Here is a tiny trained network, its code and every weight. The questions are about switching its units off for an input and a target symbol, where a switched-off unit gives its printed mean instead of its output.

import numpy as np


def w(rows, s, z=0):
    codes = np.array(rows[::2]) - 128.0
    scale = np.full(codes.shape[1], s)
    scale[-1] = z or s
    return codes * scale


def norm(h):
    return h / np.sqrt((h * h).mean(-1, keepdims=True) + 1e-5)


def f(y):
    return np.maximum(y, 0)


def softmax(a):
    e = np.exp(a - a.max(-1, keepdims=True))
    return e / e.sum(-1, keepdims=True)


def log_softmax(a):
    a = a - a.max(-1, keepdims=True)
    return a - np.log(np.exp(a).sum(-1, keepdims=True))


def net(x, mask):
    ids = ['αγδεζηθξστψω'.index(c) for c in x.split()]
    T = len(ids)
    res = E[ids] + P[:T]
    u = 0
    for l in range(3):
        r = norm(res)
        for j in range(2):
            rows = slice(2 * j, 2 * j + 2)
            q, k, v = (r @ M[l][rows].T for M in (Q, K, V))
            z = softmax(np.where(np.tri(T) > 0, q @ k.T / 2**0.5, -1e9)) @ v
            o = O[l][rows]
            res = res + np.where(mask[u + j], z, o[:, -1]) @ o[:, :-1]
        u += 2
        y = f(norm(res) @ A[l][:, :-1].T + A[l][:, -1])
        res = res + np.where(mask[u : u + 4], y, B[l][:, -1]) @ B[l][:, :-1]
        u += 4
    return log_softmax(norm(res)[-1] @ U[:, :-1].T + U[:, -1])


Q, K, V, O, A, B = {}, {}, {}, {}, {}, {}
E = w([
[178,189,216,146,109,150,102,166,144,188],'α',
[183,117,162,95,110,214,71,54,167,112],'γ',
[202,164,105,162,157,155,165,145,152,115],'δ',
[157,103,188,151,154,157,168,122,105,132],'ε',
[137,128,138,171,141,53,95,127,89,108],'ζ',
[170,154,112,75,3,190,68,104,154,101],'η',
[89,152,107,109,99,161,84,155,175,178],'θ',
[181,115,159,31,142,163,138,123,134,124],'ξ',
[108,138,76,84,151,113,65,149,69,135],'σ',
[107,131,57,128,76,173,139,113,108,105],'τ',
[77,92,122,112,112,102,101,200,173,113],'ψ',
[96,179,106,67,119,105,161,59,151,155],'ω',
],0.02)
P = w([
[39,255,151,180,160,194,38,189,174,40],'0',
[113,203,161,144,82,245,121,144,54,187],'1',
[124,161,131,140,97,218,111,148,78,192],'2',
[140,138,131,112,120,161,82,133,107,163],'3',
[140,118,124,111,112,98,67,122,149,152],'4',
[171,55,108,103,101,101,89,108,131,198],'5',
[175,24,77,111,114,27,77,100,161,195],'6',
[206,10,81,141,95,27,77,94,163,224],'7',
],0.0079)
Q[0] = w([
[84,110,199,86,186,138,146,84,100,70],'0.h1',
[18,109,93,133,132,125,223,129,58,48],'0.h1',
[79,119,40,123,232,98,255,195,89,139],'0.h2',
[219,103,99,144,112,123,59,154,210,190],'0.h2',
],0.0066)
K[0] = w([
[111,254,117,160,175,141,147,183,102,124],'0.h1',
[72,206,122,167,13,203,187,147,107,13],'0.h1',
[88,170,196,131,129,176,65,113,72,85],'0.h2',
[179,15,121,107,94,46,108,109,121,186],'0.h2',
],0.0051)
V[0] = w([
[89,170,100,213,81,83,196,1,177,70],'0.h1',
[102,241,220,171,46,101,206,209,225,123],'0.h1',
[204,99,36,158,39,210,112,200,124,80],'0.h2',
[90,37,230,232,28,143,124,90,150,178],'0.h2',
],0.0041)
O[0] = w([
[132,161,118,79,132,112,140,48,119,82,1],'0.h1',
[118,101,176,230,73,152,207,92,254,57,156],'0.h1',
[205,96,97,97,77,195,138,245,88,71,192],'0.h2',
[54,8,129,141,184,89,170,69,137,106,124],'0.h2',
],0.0078,0.0047)
A[0] = w([
[254,50,192,172,144,96,107,210,144,128,161],'0.n1',
[111,90,163,89,95,161,209,179,101,164,175],'0.n2',
[107,175,159,64,135,26,161,193,180,119,253],'0.n3',
[191,115,52,131,62,138,143,99,149,96,121],'0.n4',
],0.0063,0.0032)
B[0] = w([
[241,101,26,185,166,210,149,86,59,125,254],'0.n1',
[31,130,57,90,207,154,102,155,250,104,178],'0.n2',
[108,89,80,132,93,250,193,106,106,243,171],'0.n3',
[98,198,43,140,114,31,145,3,134,115,167],'0.n4',
],0.007,0.0089)
Q[1] = w([
[106,143,212,111,163,52,146,156,119,67],'1.h1',
[68,133,101,101,135,159,135,95,158,138],'1.h1',
[145,136,53,127,123,133,128,86,213,165],'1.h2',
[189,127,2,185,143,132,77,129,119,178],'1.h2',
],0.0069)
K[1] = w([
[127,241,197,138,108,186,124,230,75,2],'1.h1',
[148,167,172,118,118,102,92,143,234,163],'1.h1',
[189,53,97,106,178,64,82,149,52,185],'1.h2',
[117,11,23,63,138,31,138,77,168,172],'1.h2',
],0.0057)
V[1] = w([
[90,54,90,158,85,106,145,190,109,196],'1.h1',
[129,147,186,203,200,154,93,218,108,42],'1.h1',
[136,114,155,174,155,91,2,114,114,111],'1.h2',
[113,157,125,129,147,161,205,82,89,162],'1.h2',
],0.0063)
O[1] = w([
[130,102,143,91,40,93,124,112,168,170,143],'1.h1',
[123,61,143,154,58,187,142,71,78,195,20],'1.h1',
[163,104,144,85,109,136,52,88,67,122,2],'1.h2',
[106,201,149,152,143,2,166,128,125,105,142],'1.h2',
],0.0095,0.0016)
A[1] = w([
[137,108,175,253,192,115,106,57,53,118,184],'1.n1',
[60,105,161,120,158,142,56,146,198,117,7],'1.n2',
[194,145,98,160,203,188,78,65,254,189,37],'1.n3',
[161,138,169,105,64,92,84,105,67,62,140],'1.n4',
],0.0075,0.0019)
B[1] = w([
[76,192,130,58,109,95,255,90,115,219,173],'1.n1',
[102,170,108,31,44,93,175,134,228,160,139],'1.n2',
[143,104,217,46,154,59,176,115,68,123,251],'1.n3',
[86,143,66,101,205,169,244,108,169,162,142],'1.n4',
],0.0091,0.011)
Q[2] = w([
[5,89,140,200,119,143,142,97,58,29],'2.h1',
[102,129,193,112,72,150,52,164,121,10],'2.h1',
[47,84,155,120,105,134,70,160,186,105],'2.h2',
[199,198,2,20,123,159,205,114,144,201],'2.h2',
],0.0066)
K[2] = w([
[120,202,216,132,80,208,144,135,139,138],'2.h1',
[66,201,167,195,180,189,166,119,135,168],'2.h1',
[125,154,139,157,96,210,180,104,46,74],'2.h2',
[210,7,132,139,146,1,119,186,137,203],'2.h2',
],0.007)
V[2] = w([
[52,214,13,181,25,143,161,119,64,99],'2.h1',
[3,126,217,165,189,159,50,246,66,210],'2.h1',
[95,88,141,24,57,106,151,223,207,41],'2.h2',
[2,178,26,163,78,164,167,53,189,106],'2.h2',
],0.006)
O[2] = w([
[210,61,91,152,102,8,66,159,57,18,94],'2.h1',
[183,86,81,177,233,12,64,50,131,191,13],'2.h1',
[140,92,139,149,98,118,165,231,213,223,95],'2.h2',
[198,121,72,1,119,76,139,116,137,200,3],'2.h2',
],0.0083,0.0045)
A[2] = w([
[120,178,150,147,195,121,143,72,125,189,115],'2.n1',
[92,128,158,105,194,107,233,55,238,73,251],'2.n2',
[52,112,108,156,68,166,3,135,136,111,206],'2.n3',
[50,206,63,241,82,121,122,98,146,151,114],'2.n4',
],0.0067,0.003)
B[2] = w([
[70,103,155,164,171,144,100,199,140,153,201],'2.n1',
[125,105,97,148,153,56,110,117,146,88,253],'2.n2',
[112,113,147,192,104,163,101,55,158,190,170],'2.n3',
[95,60,168,126,81,96,69,249,130,121,150],'2.n4',
],0.013,0.0064)
U = w([
[111,146,230,215,120,110,121,194,120,160,190],'α',
[100,137,198,38,142,122,89,37,115,115,151],'γ',
[204,160,67,177,148,138,169,136,120,71,130],'δ',
[51,17,135,232,145,90,196,34,157,73,247],'ε',
[55,124,116,96,124,67,161,91,45,173,6],'ζ',
[140,204,110,122,55,184,129,118,134,94,125],'η',
[163,131,151,85,78,77,132,103,207,214,88],'θ',
[25,172,79,97,203,219,129,194,126,139,113],'ξ',
[187,107,64,162,219,121,17,96,123,162,157],'σ',
[100,57,90,121,101,110,95,226,69,39,224],'τ',
[174,10,74,132,124,127,161,120,206,177,132],'ψ',
[122,217,127,125,185,2,106,176,185,115,91],'ω',
],0.0077,0.002)

Each question gives the input, a string of symbols that net reads in full, and the target symbol t.
The units are the heads (2 rows each of Q, K, V and O) and the neurons (one row each of A and B). Each row of codes is followed by its name. A weight is (code - 128) times the scale printed after its matrix; where a second scale follows, it is the last column's (O, A, B and U).
mask holds one flag per unit, layer by layer, with each layer's heads first. A switched-off unit (its flag False) gives its mean, the last column of its rows in O or B, instead of its output. The means were averaged over made-up inputs and are rounded, as every weight is.
A unit's drop is (log p(t) with every unit on - log p(t) with that unit switched off) / (log p(t) with every unit on - log p(t) with every unit switched off).
The circuit of an input: a set's keep is (log p(t) with only the set's units on - log p(t) with every unit switched off) / (log p(t) with every unit on - log p(t) with every unit switched off). Starting from the 12 units with the biggest drops (on a tie, the unit counted first), units are removed one at a time, each time the one whose removal leaves the highest keep (on an exact tie, the one counted first), for as long as the keep stays at least 0.8.
circuit, biggest first: the units of the circuit, biggest drop first
most important unit: the unit with the biggest drop
top k neurons: the k neurons with the biggest drops, biggest first
top k neurons in layer l: the k neurons of layer l with the biggest drops, biggest first
which heads matter: for each layer, one digit per head in row order, 1 if its drop is at least 0.15 and else 0, layers parted by /
input α α γ η θ α τ γ, target τ: which heads matter	00 / 00 / 10
input ξ γ η ζ τ ζ, target τ: circuit, biggest first	(2.h1 1.n1)
input α ξ γ α, target ξ: circuit, biggest first	(2.h1 1.h1)
input τ ζ δ ξ ξ γ δ, target ξ: which heads matter	10 / 00 / 10
input ψ ξ α ω σ ω α ξ, target ω: most important unit	1.h1
input α ψ σ ξ ξ ω δ, target ω: which heads matter	00 / 11 / 00
input ω γ θ, target ω: which heads matter	00 / 10 / 00
input α ε θ δ α σ α, target σ: which heads matter	10 / 00 / 10
input α γ ζ ξ ζ, target ξ: top 3 neurons in layer 1	(1.n3 1.n1 1.n4)
input α γ ζ ω α, target ω: top 2 neurons	(2.n2 0.n1)
input α α γ, target ε: which heads matter	11 / 00 / 00
input ξ α α γ, target ε: circuit, biggest first	(2.n2 0.h2)
input α α ε, target ε: which heads matter	10 / 00 / 00
input α γ ζ γ ζ ξ, target ξ: which heads matter	10 / 00 / 11
input γ ζ ζ ε, target ζ: circuit, biggest first	(1.n1 1.h2)
input ψ τ ψ ξ, target ψ: top neuron in layer 0	(0.n2)
input η σ γ, target σ: top 2 neurons	(0.n1 1.n1)
input ψ θ σ α, target σ: which heads matter	00 / 00 / 10
input α α α α γ γ γ τ, target τ: top 3 neurons	(2.n4 0.n4 1.n3)
input ξ ξ θ, target α: circuit, biggest first	(1.n1 2.h2 0.n1)
input α ψ τ α δ τ η ζ, target τ: circuit, biggest first	(2.h1)
input α ξ ω α ξ α γ γ, target γ: which heads matter	10 / 01 / 10
input α γ θ, target θ: circuit, biggest first	(1.n2 0.n1 2.h2)
input ζ ψ ψ σ θ σ, target σ: top 2 neurons in layer 1	(1.n3 1.n1)
input α ψ ε α δ, target ε: circuit, biggest first	(0.h1 2.n2)
